Here is a tiny trained network, its code and every weight. The questions are about switching its units off for an input and a target symbol, where a switched-off unit gives its printed mean instead of its output.

import numpy as np


def w(rows, s, z=0):
    codes = np.array(rows[::2]) - 128.0
    scale = np.full(codes.shape[1], s)
    scale[-1] = z or s
    return codes * scale


def norm(h):
    return h / np.sqrt((h * h).mean(-1, keepdims=True) + 1e-5)


def f(y):
    return y / 2 * (1 + np.tanh(0.7978845608 * (y + 0.044715 * y**3)))


def softmax(a):
    e = np.exp(a - a.max(-1, keepdims=True))
    return e / e.sum(-1, keepdims=True)


def log_softmax(a):
    a = a - a.max(-1, keepdims=True)
    return a - np.log(np.exp(a).sum(-1, keepdims=True))


def net(x, mask):
    ids = ['ΓΣαεηπ'.index(c) for c in x.split()]
    T = len(ids)
    res = E[ids] + P[:T]
    r = norm(res)
    for j in range(2):
        rows = slice(4 * j, 4 * j + 4)
        q, k, v = (r @ M[0][rows].T for M in (Q, K, V))
        z = softmax(np.where(np.tri(T) > 0, q @ k.T / 4**0.5, -1e9)) @ v
        o = O[0][rows]
        res = res + np.where(mask[j], z, o[:, -1]) @ o[:, :-1]
    y = f(norm(res) @ A[0][:, :-1].T + A[0][:, -1])
    res = res + np.where(mask[2:18], y, B[0][:, -1]) @ B[0][:, :-1]
    return log_softmax(norm(res)[-1] @ U[:, :-1].T + U[:, -1])


Q, K, V, O, A, B = {}, {}, {}, {}, {}, {}
E = w([
[24,202,158,157],'Γ',
[142,39,203,68],'Σ',
[138,39,185,89],'α',
[80,76,232,111],'ε',
[206,253,196,151],'η',
[140,56,220,75],'π',
],0.012)
P = w([
[115,121,149,116],'0',
[107,115,172,149],'1',
[120,129,132,115],'2',
[118,95,189,220],'3',
[119,132,133,102],'4',
[149,122,134,199],'5',
[118,134,129,93],'6',
[163,138,102,140],'7',
[105,139,145,57],'8',
[159,146,100,94],'9',
[20,130,94,101],'10',
[105,137,148,3],'11',
],0.033)
Q[0] = w([
[209,102,150,139],'H1',
[74,113,102,145],'H1',
[25,34,91,80],'H1',
[93,31,73,215],'H1',
[67,3,97,66],'H2',
[40,209,49,62],'H2',
[116,210,176,98],'H2',
[231,243,36,177],'H2',
],0.027)
K[0] = w([
[114,132,105,184],'H1',
[123,131,176,99],'H1',
[89,191,172,35],'H1',
[90,134,252,161],'H1',
[51,117,196,63],'H2',
[138,196,62,33],'H2',
[150,101,55,111],'H2',
[160,203,62,210],'H2',
],0.035)
V[0] = w([
[186,190,183,106],'H1',
[150,46,163,107],'H1',
[227,158,188,163],'H1',
[128,59,86,150],'H1',
[104,86,104,133],'H2',
[199,176,217,89],'H2',
[252,153,111,114],'H2',
[91,71,48,87],'H2',
],0.036)
O[0] = w([
[195,87,126,57,207],'H1',
[89,212,85,60,191],'H1',
[147,131,200,20,207],'H1',
[38,174,120,164,74],'H1',
[99,104,127,104,105],'H2',
[144,191,87,245,254],'H2',
[202,133,252,137,88],'H2',
[47,137,180,47,54],'H2',
],0.032,0.025)
A[0] = w([
[4,85,169,140,131],'N1',
[103,199,222,226,50],'N2',
[124,219,157,236,87],'N3',
[40,160,157,145,184],'N4',
[166,38,94,122,79],'N5',
[42,151,152,109,174],'N6',
[106,184,149,156,180],'N7',
[138,133,140,216,146],'N8',
[158,67,127,97,2],'N9',
[115,126,158,72,68],'N10',
[172,141,123,122,134],'N11',
[167,122,115,120,111],'N12',
[125,101,198,165,93],'N13',
[59,120,144,128,79],'N14',
[118,45,134,249,49],'N15',
[119,89,83,94,119],'N16',
],0.039,0.0074)
B[0] = w([
[100,82,160,167,126],'N1',
[191,54,173,79,177],'N2',
[175,143,143,71,252],'N3',
[75,108,139,174,182],'N4',
[163,114,153,69,239],'N5',
[166,122,181,115,187],'N6',
[129,102,146,122,209],'N7',
[123,116,176,148,205],'N8',
[104,98,125,79,189],'N9',
[131,128,86,155,156],'N10',
[102,115,122,133,236],'N11',
[109,125,127,143,210],'N12',
[145,147,104,79,150],'N13',
[122,109,117,156,129],'N14',
[254,133,158,153,186],'N15',
[116,130,146,154,220],'N16',
],0.12,0.012)
U = w([
[214,97,166,188,168],'Γ',
[99,194,248,42,8],'Σ',
[75,55,232,156,159],'α',
[120,102,90,157,252],'ε',
[94,1,132,19,91],'η',
[175,220,115,18,2],'π',
],0.0099,0.0051)

Each question gives the input, a string of symbols that net reads in full, and the target symbol t.
The units are the heads (4 rows each of Q, K, V and O) and the neurons (one row each of A and B). Each row of codes is followed by its name. A weight is (code - 128) times the scale printed after its matrix; where a second scale follows, it is the last column's (O, A, B and U).
mask holds one flag per unit, heads first, then neurons. A switched-off unit (its flag False) gives its mean, the last column of its rows in O or B, instead of its output. The means were averaged over made-up inputs and are rounded, as every weight is.
A unit's drop is (log p(t) with every unit on - log p(t) with that unit switched off) / (log p(t) with every unit on - log p(t) with every unit switched off).
The circuit of an input: a set's keep is (log p(t) with only the set's units on - log p(t) with every unit switched off) / (log p(t) with every unit on - log p(t) with every unit switched off). Starting from the 12 units with the biggest drops (on a tie, the unit counted first), units are removed one at a time, each time the one whose removal leaves the highest keep (on an exact tie, the one counted first), for as long as the keep stays at least 0.8.
circuit, biggest first: the units of the circuit, biggest drop first
most important unit: the unit with the biggest drop
top k neurons: the k neurons with the biggest drops, biggest first
which heads matter: for each layer, one digit per head in row order, 1 if its drop is at least 0.15 and else 0, layers parted by /
input ε Σ Σ, target ε: circuit, biggest first -> (H2 N5 N4 H1)
input η Σ Σ Σ α α α η α, target α: circuit, biggest first -> (H1 H2 N4 N5)
input Σ η Γ Γ Σ ε Γ Σ η ε π Γ, target ε: top 2 neurons -> (N3 N5)
input ε Σ ε π ε Γ, target π: top 2 neurons -> (N4 N8)
input α α Σ α, target α: circuit, biggest first -> (H1 N4)
input Σ η η π π η α α π π Γ Γ, target π: most important unit -> H2
input ε π Γ Σ α ε Γ α α Σ η π, target Σ: top 4 neurons -> (N6 N15 N2 N8)
input Γ ε η π α α Γ π Γ Σ, target π: top 2 neurons -> (N4 N11)
input η ε α η π π ε Σ ε ε, target Σ: which heads matter -> 10
input π Σ π ε η α η Γ, target α: which heads matter -> 11
input ε π α Γ α ε Γ, target α: circuit, biggest first -> (H2 H1 N4)
input Γ η Σ π η ε η π α Σ, target π: top 2 neurons -> (N8 N10)
input Γ ε Γ η Γ ε η η π Γ η, target π: which heads matter -> 10
input α Σ η η Σ η π, target π: top 4 neurons -> (N8 N4 N12 N11)
input ε ε π α Γ π η ε, target π: top neuron -> (N10)
input η Σ π Σ Σ Γ π α α η ε, target α: circuit, biggest first -> (H2 N4 H1)
input ε η π, target ε: top 4 neurons -> (N5 N3 N2 N15)
input Σ α Γ α π π η π η η ε, target η: circuit, biggest first -> (H1 N9 N15)
input η η η η π ε Σ ε, target ε: top 2 neurons -> (N3 N5)
input α ε Σ, target α: top 3 neurons -> (N4 N6 N5)
input η Σ η π, target Σ: most important unit -> H1
